Here is a tiny trained network, its code and every weight. The questions are about switching its units off for an input and a class, where a switched-off unit gives its printed mean instead of its output.

import numpy as np


def w(rows, s, z=0):
    codes = np.array(rows[::2]) - 128.0
    scale = np.full(codes.shape[1], s)
    scale[-1] = z or s
    return codes * scale


def norm(h):
    return h / np.sqrt((h * h).mean(-1, keepdims=True) + 1e-5)


def f(y):
    return np.maximum(y, 0)


def log_softmax(a):
    a = a - a.max(-1, keepdims=True)
    return a - np.log(np.exp(a).sum(-1, keepdims=True))


def net(x, mask):
    res = np.array(x, float).reshape(1, 5) / 4 @ E
    u = 0
    for l in range(2):
        y = f(norm(res) @ A[l][:, :-1].T + A[l][:, -1])
        res = res + np.where(mask[u : u + 9], y, B[l][:, -1]) @ B[l][:, :-1]
        u += 9
    return log_softmax(norm(res)[-1] @ U[:, :-1].T + U[:, -1])


A, B = {}, {}
E = w([
[74,121,164,212,191,140],'x0',
[1,196,129,74,141,77],'x1',
[70,120,156,145,126,186],'x2',
[174,173,102,125,213,134],'x3',
[134,34,154,72,165,121],'x4',
],0.0088)
A[0] = w([
[126,94,187,206,201,179,3],'L0N1',
[254,89,142,164,122,89,76],'L0N2',
[117,52,194,45,98,105,4],'L0N3',
[85,187,96,41,185,77,25],'L0N4',
[108,137,106,42,199,103,38],'L0N5',
[54,216,75,142,189,55,11],'L0N6',
[90,206,146,206,98,36,113],'L0N7',
[52,118,89,123,39,184,52],'L0N8',
[66,173,101,155,154,87,47],'L0N9',
],0.0082,0.0052)
B[0] = w([
[139,77,231,129,161,233,201],'L0N1',
[167,152,52,124,180,117,253],'L0N2',
[96,69,112,135,103,80,182],'L0N3',
[77,157,161,71,203,228,228],'L0N4',
[98,126,129,30,69,215,197],'L0N5',
[84,216,212,215,168,28,233],'L0N6',
[196,160,148,131,115,128,247],'L0N7',
[174,127,139,162,66,123,194],'L0N8',
[229,128,153,171,173,2,191],'L0N9',
],0.0087,0.0039)
A[1] = w([
[84,163,138,104,189,200,108],'L1N1',
[151,66,167,63,89,207,124],'L1N2',
[100,30,122,106,80,66,3],'L1N3',
[77,175,107,131,144,87,74],'L1N4',
[40,124,151,2,129,150,28],'L1N5',
[143,177,116,145,14,131,36],'L1N6',
[186,127,157,183,110,128,158],'L1N7',
[133,134,88,93,88,105,136],'L1N8',
[45,136,171,126,167,96,65],'L1N9',
],0.0098,0.0041)
B[1] = w([
[124,112,156,108,84,135,235],'L1N1',
[109,141,154,196,120,84,253],'L1N2',
[39,59,64,119,174,8,175],'L1N3',
[127,139,219,120,176,119,184],'L1N4',
[169,96,104,68,133,156,242],'L1N5',
[72,148,114,144,45,185,204],'L1N6',
[95,99,90,65,143,139,254],'L1N7',
[70,161,154,188,174,133,182],'L1N8',
[204,172,89,104,136,113,222],'L1N9',
],0.011,0.0046)
U = w([
[128,65,206,183,184,193,170],'0',
[241,87,50,153,188,144,99],'1',
[79,140,131,180,26,138,68],'2',
[160,198,56,146,101,142,2],'3',
[80,56,96,114,135,47,220],'4',
[108,135,161,6,161,159,130],'5',
[123,212,198,162,174,59,199],'6',
],0.02,0.0037)

Each question gives the input, the list of numbers given to net, and the class t.
The units are the neurons (one row each of A and B). Each row of codes is followed by its name. A weight is (code - 128) times the scale printed after its matrix; where a second scale follows, it is the last column's (A, B and U).
mask holds one flag per neuron, layer by layer. A switched-off neuron (its flag False) gives its mean, the last column of its row in B, instead of its output. The means were averaged over made-up inputs and are rounded, as every weight is.
A unit's drop is (log p(t) with every unit on - log p(t) with that unit switched off) / (log p(t) with every unit on - log p(t) with every unit switched off).
The circuit of an input: a set's keep is (log p(t) with only the set's units on - log p(t) with every unit switched off) / (log p(t) with every unit on - log p(t) with every unit switched off). Starting from the 12 units with the biggest drops (on a tie, the unit counted first), units are removed one at a time, each time the one whose removal leaves the highest keep (on an exact tie, the one counted first), for as long as the keep stays at least 0.8.
units of the circuit, in order: the units of the circuit, biggest drop first
top k neurons: the k neurons with the biggest drops, biggest first
top k neurons in layer l: the k neurons of layer l with the biggest drops, biggest first
drop when u is switched off: that unit's drop, to one decimal
input [-3,6,2,-8,3], class 4: units of the circuit, in order	[L1N3]
input [5,-3,-6,-2,3], class 1: top 2 neurons in layer 0	[L0N2 L0N4]
input [1,8,5,-7,-5], class 6: top 3 neurons in layer 0	[L0N6 L0N9 L0N5]
input [1,2,-1,6,2], class 5: top 2 neurons in layer 0	[L0N5 L0N4]
input [6,4,6,4,5], class 5: units of the circuit, in order	[L1N9 L1N2]
input [-4,4,7,0,6], class 4: top 2 neurons	[L0N3 L1N3]
input [-6,1,4,1,4], class 4: top 3 neurons	[L0N3 L1N3 L1N2]
input [-6,4,-6,-8,-2], class 2: top 2 neurons	[L1N6 L0N8]
input [-7,0,-7,0,8], class 4: top 2 neurons	[L1N3 L0N3]
input [3,-3,-7,-2,-7], class 3: top 3 neurons in layer 0	[L0N9 L0N1 L0N4]
input [-3,-2,7,-4,2], class 4: drop when L0N3 is switched off	0.3
input [-7,-6,-2,-8,6], class 4: drop when L1N3 is switched off	0.1
input [-8,-2,7,2,-7], class 2: drop when L1N6 is switched off	0.2
input [-2,-2,4,-5,6], class 4: drop when L0N3 is switched off	0.0
input [-4,-6,3,-7,8], class 4: top neuron in layer 1	[L1N3]
